Below is a small trained network, with its code and all its weights. Each question gives an input and a class and asks what happens when units are switched off, that is, made to give their printed mean instead of their output.

import numpy as np


def w(rows, s, z=0):
    codes = np.array(rows[::2]) - 128.0
    scale = np.full(codes.shape[1], s)
    scale[-1] = z or s
    return codes * scale


def f(y):
    return y / 2 * (1 + np.tanh(0.7978845608 * (y + 0.044715 * y**3)))


def log_softmax(a):
    a = a - a.max(-1, keepdims=True)
    return a - np.log(np.exp(a).sum(-1, keepdims=True))


def net(x, mask):
    res = np.array(x, float).reshape(1, 8) / 4 @ E
    y = f(res @ A[0][:, :-1].T + A[0][:, -1])
    res = res + np.where(mask, y, B[0][:, -1]) @ B[0][:, :-1]
    return log_softmax(res[-1] @ U[:, :-1].T + U[:, -1])


A, B = {}, {}
E = w([
[166,87,136,149,220,90,206,164,94,120,94],'x0',
[167,125,211,97,105,175,80,130,79,35,82],'x1',
[134,196,202,94,164,133,94,146,141,214,95],'x2',
[134,158,120,156,116,153,117,146,1,162,211],'x3',
[101,55,229,164,121,86,89,121,142,140,193],'x4',
[127,124,119,145,136,118,119,99,117,141,95],'x5',
[235,80,117,92,66,124,129,101,135,176,133],'x6',
[124,130,134,117,115,126,136,137,125,125,137],'x7',
],0.0079)
A[0] = w([
[137,149,120,169,112,128,139,152,27,159,152,20],'n1',
[216,104,139,118,109,140,135,112,134,150,151,71],'n2',
[173,203,73,65,153,157,149,134,117,105,80,104],'n3',
[126,52,64,174,74,113,161,107,104,2,152,127],'n4',
[47,170,133,161,162,116,124,155,123,101,110,63],'n5',
[142,175,175,99,152,133,126,165,152,220,101,92],'n6',
[45,148,130,108,173,115,96,139,112,84,123,112],'n7',
[187,83,113,78,130,137,110,107,117,163,136,76],'n8',
[85,50,236,158,103,100,128,93,114,95,157,73],'n9',
[114,92,166,146,127,75,92,73,142,175,177,158],'n10',
[162,89,140,123,157,101,203,161,71,138,109,154],'n11',
[51,180,127,129,179,127,139,148,108,84,147,60],'n12',
[143,192,87,93,110,151,170,148,118,117,98,86],'n13',
[146,133,177,128,129,191,113,142,48,63,93,160],'n14',
[143,152,162,113,97,163,64,94,112,66,112,207],'n15',
[61,173,77,151,133,103,175,118,163,228,192,159],'n16',
[178,107,162,121,202,80,163,130,91,90,133,132],'n17',
[216,120,137,99,65,96,155,140,140,152,130,88],'n18',
[127,153,70,94,140,154,125,117,110,114,101,122],'n19',
[108,126,133,101,129,118,172,92,229,85,86,110],'n20',
[124,141,93,154,131,159,118,123,38,165,183,132],'n21',
[176,76,101,88,102,132,120,126,122,194,121,88],'n22',
[163,84,144,143,201,134,203,149,149,117,76,183],'n23',
[69,135,108,110,29,172,94,62,180,141,122,252],'n24',
[140,179,211,41,171,136,83,177,105,178,81,93],'n25',
[184,122,129,115,100,105,131,67,107,153,123,104],'n26',
[130,163,71,86,125,153,132,153,103,125,98,85],'n27',
[85,75,193,130,100,106,110,155,112,185,118,109],'n28',
],0.0085,0.0033)
B[0] = w([
[92,50,253,108,47,94,55,146,210,239,125,183],'n1',
[135,120,98,180,109,185,95,157,143,113,103,164],'n2',
[107,139,160,155,160,107,129,107,219,70,201,205],'n3',
[104,66,127,80,248,223,212,82,66,213,134,236],'n4',
[91,95,80,217,91,212,88,202,126,110,69,179],'n5',
[101,111,97,75,172,220,202,85,109,211,136,207],'n6',
[152,125,100,173,95,213,117,162,97,111,48,180],'n7',
[84,114,120,229,99,216,103,152,128,95,111,158],'n8',
[149,179,158,172,171,109,139,100,208,83,187,219],'n9',
[118,176,120,156,159,112,151,122,161,85,170,209],'n10',
[80,209,84,88,117,106,62,143,79,86,143,196],'n11',
[86,105,144,197,101,184,99,167,147,108,70,182],'n12',
[147,165,211,177,148,109,116,62,246,36,198,175],'n13',
[175,97,134,121,67,67,209,147,131,122,103,219],'n14',
[152,150,74,96,92,69,188,138,77,61,103,217],'n15',
[239,131,81,130,69,86,229,133,121,66,68,254],'n16',
[127,182,65,115,168,91,82,139,63,83,146,193],'n17',
[67,113,95,189,115,180,76,188,107,104,84,178],'n18',
[150,124,139,132,159,120,114,88,228,119,187,165],'n19',
[125,41,231,93,67,90,65,154,161,244,69,206],'n20',
[100,68,215,53,103,59,92,141,173,209,112,217],'n21',
[143,149,115,211,56,210,109,177,117,80,123,173],'n22',
[72,176,103,88,120,69,96,185,92,153,163,221],'n23',
[52,233,67,53,160,87,114,169,69,159,134,243],'n24',
[122,88,97,106,149,173,213,69,84,179,145,230],'n25',
[75,138,92,168,118,166,104,155,141,87,113,160],'n26',
[124,133,197,171,222,118,80,74,190,116,196,167],'n27',
[148,149,142,162,172,130,132,44,157,102,194,182],'n28',
],0.0065,0.0074)
U = w([
[76,97,98,254,91,255,60,169,129,90,69,93],'0',
[83,68,101,81,203,225,187,43,104,183,137,92],'1',
[124,144,164,192,174,95,88,44,214,63,200,87],'2',
[85,22,199,64,78,60,34,144,173,190,84,106],'3',
[107,121,95,116,121,115,126,129,119,115,126,249],'4',
[54,198,60,61,136,79,55,162,74,114,151,87],'5',
[215,103,90,131,70,72,202,119,123,80,70,122],'6',
],0.009,0.011)

Each question gives the input, the list of numbers given to net, and the class t.
The units are the neurons (one row each of A and B). Each row of codes is followed by its name. A weight is (code - 128) times the scale printed after its matrix; where a second scale follows, it is the last column's (A, B and U).
mask holds one flag per neuron, in row order. A switched-off neuron (its flag False) gives its mean, the last column of its row in B, instead of its output. The means were averaged over made-up inputs and are rounded, as every weight is.
A unit's drop is (log p(t) with every unit on - log p(t) with that unit switched off) / (log p(t) with every unit on - log p(t) with every unit switched off).
The circuit of an input: a set's keep is (log p(t) with only the set's units on - log p(t) with every unit switched off) / (log p(t) with every unit on - log p(t) with every unit switched off). Starting from the 12 units with the biggest drops (on a tie, the unit counted first), units are removed one at a time, each time the one whose removal leaves the highest keep (on an exact tie, the one counted first), for as long as the keep stays at least 0.8.
units of the circuit, in order: the units of the circuit, biggest drop first
most important unit: the unit with the biggest drop
k most important neurons: the k neurons with the biggest drops, biggest first
drop when u is switched off: that unit's drop, to one decimal
input [2,-7,8,-7,6,-8,-6,2], class 1: units of the circuit, in order	n6
input [-8,4,-6,8,-4,5,7,0], class 3: 2 most important neurons	n21, n1
input [2,-8,1,6,-3,-1,-5,0], class 6: 2 most important neurons	n16, n20
input [-7,-1,1,7,-3,7,-2,5], class 3: units of the circuit, in order	n21, n1
input [-6,-3,3,-3,-6,7,6,-2], class 0: units of the circuit, in order	n22, n8
input [-4,-1,6,3,-5,5,2,-6], class 1: 2 most important neurons	n6, n25
input [8,1,-1,6,7,-5,-1,-4], class 5: 2 most important neurons	n11, n17
input [-8,-2,-1,1,8,-3,7,-3], class 2: 3 most important neurons	n9, n10, n28
input [1,3,-5,8,-6,2,1,8], class 3: units of the circuit, in order	n1, n21
input [-2,8,-7,8,8,0,8,-7], class 0: 3 most important neurons	n8, n2, n18
input [1,5,8,3,-8,1,1,-5], class 1: 2 most important neurons	n25, n6
input [-3,-6,1,8,3,-3,-3,-1], class 3: 2 most important neurons	n21, n1
input [-3,4,6,-2,5,4,4,-2], class 1: units of the circuit, in order	n25, n6
input [4,3,1,-7,-7,-2,-2,-7], class 2: most important unit	n3
input [8,1,-1,-8,-5,1,4,4], class 3: 2 most important neurons	n20, n24
input [-3,-3,1,7,5,-3,6,-6], class 3: 4 most important neurons	n21, n1, n5, n7
input [-2,-6,-5,-8,2,3,7,-6], class 3: 2 most important neurons	n20, n5
input [8,2,-6,7,7,-4,-5,-5], class 5: 3 most important neurons	n17, n11, n20
input [8,6,1,7,-8,8,3,0], class 2: 2 most important neurons	n3, n13
input [-7,-4,-4,-3,-5,-1,7,-4], class 0: most important neuron	n22
input [-4,-6,-3,-7,-3,5,7,5], class 0: units of the circuit, in order	n22, n18
input [-4,-3,3,4,-8,1,6,-5], class 2: units of the circuit, in order	n13, n3
input [-1,7,4,8,-6,-4,-7,-7], class 3: drop when n21 is switched off	0.5
input [-1,-3,-2,-5,-1,8,-1,1], class 3: drop when n20 is switched off	0.7
input [6,0,0,-4,2,-7,4,-2], class 5: drop when n17 is switched off	0.1
input [8,7,1,6,1,2,5,4], class 5: drop when n11 is switched off	0.8
input [2,8,6,4,-3,4,2,1], class 6: most important unit	n14
